Here is a tiny trained network, its code and every weight. The questions are about switching its units off for an input and a target symbol, where a switched-off unit gives its printed mean instead of its output.

import numpy as np


def w(rows, s, z=0):
    codes = np.array(rows[::2]) - 128.0
    scale = np.full(codes.shape[1], s)
    scale[-1] = z or s
    return codes * scale


def norm(h):
    return h / np.sqrt((h * h).mean(-1, keepdims=True) + 1e-5)


def f(y):
    return np.maximum(y, 0)


def softmax(a):
    e = np.exp(a - a.max(-1, keepdims=True))
    return e / e.sum(-1, keepdims=True)


def log_softmax(a):
    a = a - a.max(-1, keepdims=True)
    return a - np.log(np.exp(a).sum(-1, keepdims=True))


def net(x, mask):
    ids = ['αβγδεζηθλμπσφψω'.index(c) for c in x.split()]
    T = len(ids)
    res = E[ids] + P[:T]
    u = 0
    for l in range(2):
        r = norm(res)
        for j in range(2):
            rows = slice(2 * j, 2 * j + 2)
            q, k, v = (r @ M[l][rows].T for M in (Q, K, V))
            z = softmax(np.where(np.tri(T) > 0, q @ k.T / 2**0.5, -1e9)) @ v
            o = O[l][rows]
            res = res + np.where(mask[u + j], z, o[:, -1]) @ o[:, :-1]
        u += 2
        y = f(norm(res) @ A[l][:, :-1].T + A[l][:, -1])
        res = res + np.where(mask[u : u + 12], y, B[l][:, -1]) @ B[l][:, :-1]
        u += 12
    return log_softmax(norm(res)[-1] @ U[:, :-1].T + U[:, -1])


Q, K, V, O, A, B = {}, {}, {}, {}, {}, {}
E = w([
[146,196,108],'α',
[81,101,165],'β',
[152,226,176],'γ',
[87,80,142],'δ',
[82,79,129],'ε',
[164,196,111],'ζ',
[78,104,168],'η',
[137,212,135],'θ',
[105,77,136],'λ',
[48,105,151],'μ',
[86,97,164],'π',
[181,208,151],'σ',
[161,188,88],'φ',
[109,87,149],'ψ',
[254,146,60],'ω',
],0.018)
P = w([
[149,141,125],'0',
[65,186,74],'1',
[125,53,226],'2',
[119,186,111],'3',
[116,127,74],'4',
[133,86,219],'5',
[149,169,99],'6',
[98,139,106],'7',
[159,89,254],'8',
[128,175,103],'9',
[99,133,103],'10',
],0.021)
Q[0] = w([
[143,109,152],'0.h0',
[139,148,108],'0.h0',
[187,79,88],'0.h1',
[1,76,133],'0.h1',
],0.016)
K[0] = w([
[110,135,92],'0.h0',
[130,108,108],'0.h0',
[192,59,11],'0.h1',
[25,62,165],'0.h1',
],0.012)
V[0] = w([
[137,105,25],'0.h0',
[45,254,48],'0.h0',
[147,163,21],'0.h1',
[244,71,100],'0.h1',
],0.0085)
O[0] = w([
[27,126,216,60],'0.h0',
[149,2,137,251],'0.h0',
[59,163,204,131],'0.h1',
[67,193,195,21],'0.h1',
],0.0082,0.0033)
A[0] = w([
[123,67,148,76],'0.n0',
[119,185,76,75],'0.n1',
[144,118,27,122],'0.n2',
[42,143,131,46],'0.n3',
[175,61,170,74],'0.n4',
[147,38,109,152],'0.n5',
[103,192,60,113],'0.n6',
[80,99,123,102],'0.n7',
[83,206,104,117],'0.n8',
[10,126,232,1],'0.n9',
[132,78,183,149],'0.n10',
[159,111,165,105],'0.n11',
],0.012,0.0091)
B[0] = w([
[93,100,90,155],'0.n0',
[169,124,207,192],'0.n1',
[100,180,175,243],'0.n2',
[61,150,52,133],'0.n3',
[86,135,234,186],'0.n4',
[2,153,79,254],'0.n5',
[127,102,193,243],'0.n6',
[99,59,206,145],'0.n7',
[149,169,230,233],'0.n8',
[179,250,48,133],'0.n9',
[146,40,206,211],'0.n10',
[117,41,164,164],'0.n11',
],0.0073,0.0053)
Q[1] = w([
[254,186,189],'1.h0',
[183,123,71],'1.h0',
[208,160,41],'1.h1',
[62,120,160],'1.h1',
],0.011)
K[1] = w([
[252,137,102],'1.h0',
[153,179,178],'1.h0',
[58,111,167],'1.h1',
[184,143,74],'1.h1',
],0.019)
V[1] = w([
[202,133,167],'1.h0',
[164,69,69],'1.h0',
[1,186,231],'1.h1',
[10,110,203],'1.h1',
],0.0091)
O[1] = w([
[127,108,254,150],'1.h0',
[160,42,83,49],'1.h0',
[30,210,110,253],'1.h1',
[4,163,241,124],'1.h1',
],0.005,0.004)
A[1] = w([
[90,145,71,114],'1.n0',
[22,180,18,111],'1.n1',
[142,2,210,125],'1.n2',
[26,202,110,133],'1.n3',
[98,169,174,76],'1.n4',
[168,138,149,36],'1.n5',
[126,129,129,82],'1.n6',
[143,173,95,2],'1.n7',
[121,103,111,130],'1.n8',
[78,164,213,129],'1.n9',
[104,191,98,25],'1.n10',
[115,69,223,160],'1.n11',
],0.014,0.0043)
B[1] = w([
[153,165,118,162],'1.n0',
[180,134,179,210],'1.n1',
[10,216,90,220],'1.n2',
[148,116,200,225],'1.n3',
[130,104,92,194],'1.n4',
[138,113,111,139],'1.n5',
[126,149,127,128],'1.n6',
[115,97,97,129],'1.n7',
[136,138,118,144],'1.n8',
[149,86,71,254],'1.n9',
[144,153,127,148],'1.n10',
[79,65,66,232],'1.n11',
],0.012,0.0094)
U = w([
[75,53,171,57],'α',
[177,151,48,186],'β',
[155,97,80,110],'γ',
[134,164,147,99],'δ',
[41,125,129,149],'ε',
[140,103,141,91],'ζ',
[162,131,45,128],'η',
[53,71,31,253],'θ',
[113,177,176,102],'λ',
[162,57,142,55],'μ',
[162,186,81,202],'π',
[198,4,167,89],'σ',
[113,86,165,47],'φ',
[171,202,128,176],'ψ',
[110,136,176,82],'ω',
],0.011,0.0051)

Each question gives the input, a string of symbols that net reads in full, and the target symbol t.
The units are the heads (2 rows each of Q, K, V and O) and the neurons (one row each of A and B). Each row of codes is followed by its name. A weight is (code - 128) times the scale printed after its matrix; where a second scale follows, it is the last column's (O, A, B and U).
mask holds one flag per unit, layer by layer, with each layer's heads first. A switched-off unit (its flag False) gives its mean, the last column of its rows in O or B, instead of its output. The means were averaged over made-up inputs and are rounded, as every weight is.
A unit's drop is (log p(t) with every unit on - log p(t) with that unit switched off) / (log p(t) with every unit on - log p(t) with every unit switched off).
The circuit of an input: a set's keep is (log p(t) with only the set's units on - log p(t) with every unit switched off) / (log p(t) with every unit on - log p(t) with every unit switched off). Starting from the 12 units with the biggest drops (on a tie, the unit counted first), units are removed one at a time, each time the one whose removal leaves the highest keep (on an exact tie, the one counted first), for as long as the keep stays at least 0.8.
circuit, biggest first: the units of the circuit, biggest drop first
k most important neurons: the k neurons with the biggest drops, biggest first
drop when u is switched off: that unit's drop, to one decimal
input σ ε σ π λ, target σ: 2 most important neurons : 1.n2, 1.n1
input σ σ θ η ω σ α α, target σ: circuit, biggest first : 1.n2, 0.n5
input σ ζ ψ η θ, target σ: 2 most important neurons : 1.n2, 0.n6
input θ σ λ, target θ: circuit, biggest first : 1.n2, 1.n11
input ε ε θ ψ ε β ψ ψ φ, target θ: circuit, biggest first : 1.n11, 1.n3
input ε α μ, target θ: circuit, biggest first : 1.n11, 1.n2
input θ θ α σ π ζ, target θ: circuit, biggest first : 1.n11, 1.n3
input π δ α ψ γ σ, target θ: circuit, biggest first : 1.n11, 1.n3, 1.n1
input σ ω φ θ σ ω ω η, target σ: 3 most important neurons : 1.n2, 1.n1, 1.n11
input σ θ η, target θ: most important neuron : 1.n2
input γ θ ψ σ ζ ω, target θ: circuit, biggest first : 1.n2, 1.n11
input σ ζ β η θ π λ η, target σ: 3 most important neurons : 1.n2, 0.n5, 1.n1
input σ ψ δ ζ λ λ θ π, target σ: 2 most important neurons : 1.n2, 1.n1
input σ γ η β λ η ε σ σ σ ψ, target σ: 3 most important neurons : 1.n2, 0.n5, 1.n1
input σ α σ φ φ, target σ: 3 most important neurons : 1.n2, 0.n10, 0.n6
input σ λ ζ θ α ψ θ σ φ λ β, target σ: 4 most important neurons : 1.n2, 1.n1, 0.n5, 1.n11
input σ η θ α μ η ω ε, target σ: 4 most important neurons : 1.n2, 1.n1, 1.n11, 1.n9
input σ γ σ σ θ σ η β θ ε σ, target σ: 3 most important neurons : 1.n2, 0.n10, 0.n5
input σ ψ β β ζ σ σ θ σ σ δ, target σ: 3 most important neurons : 1.n2, 1.n1, 1.n11
input η ω σ, target θ: 3 most important neurons : 1.n2, 1.n11, 1.n3
input α β δ ε λ θ π λ γ, target θ: drop when 0.n9 is switched off : 0.0
input σ μ σ η α ζ σ π α σ θ, target σ: drop when 1.n0 is switched off : 0.1
input σ μ ζ θ λ φ θ σ β σ β, target σ: drop when 1.n1 is switched off : 1.3
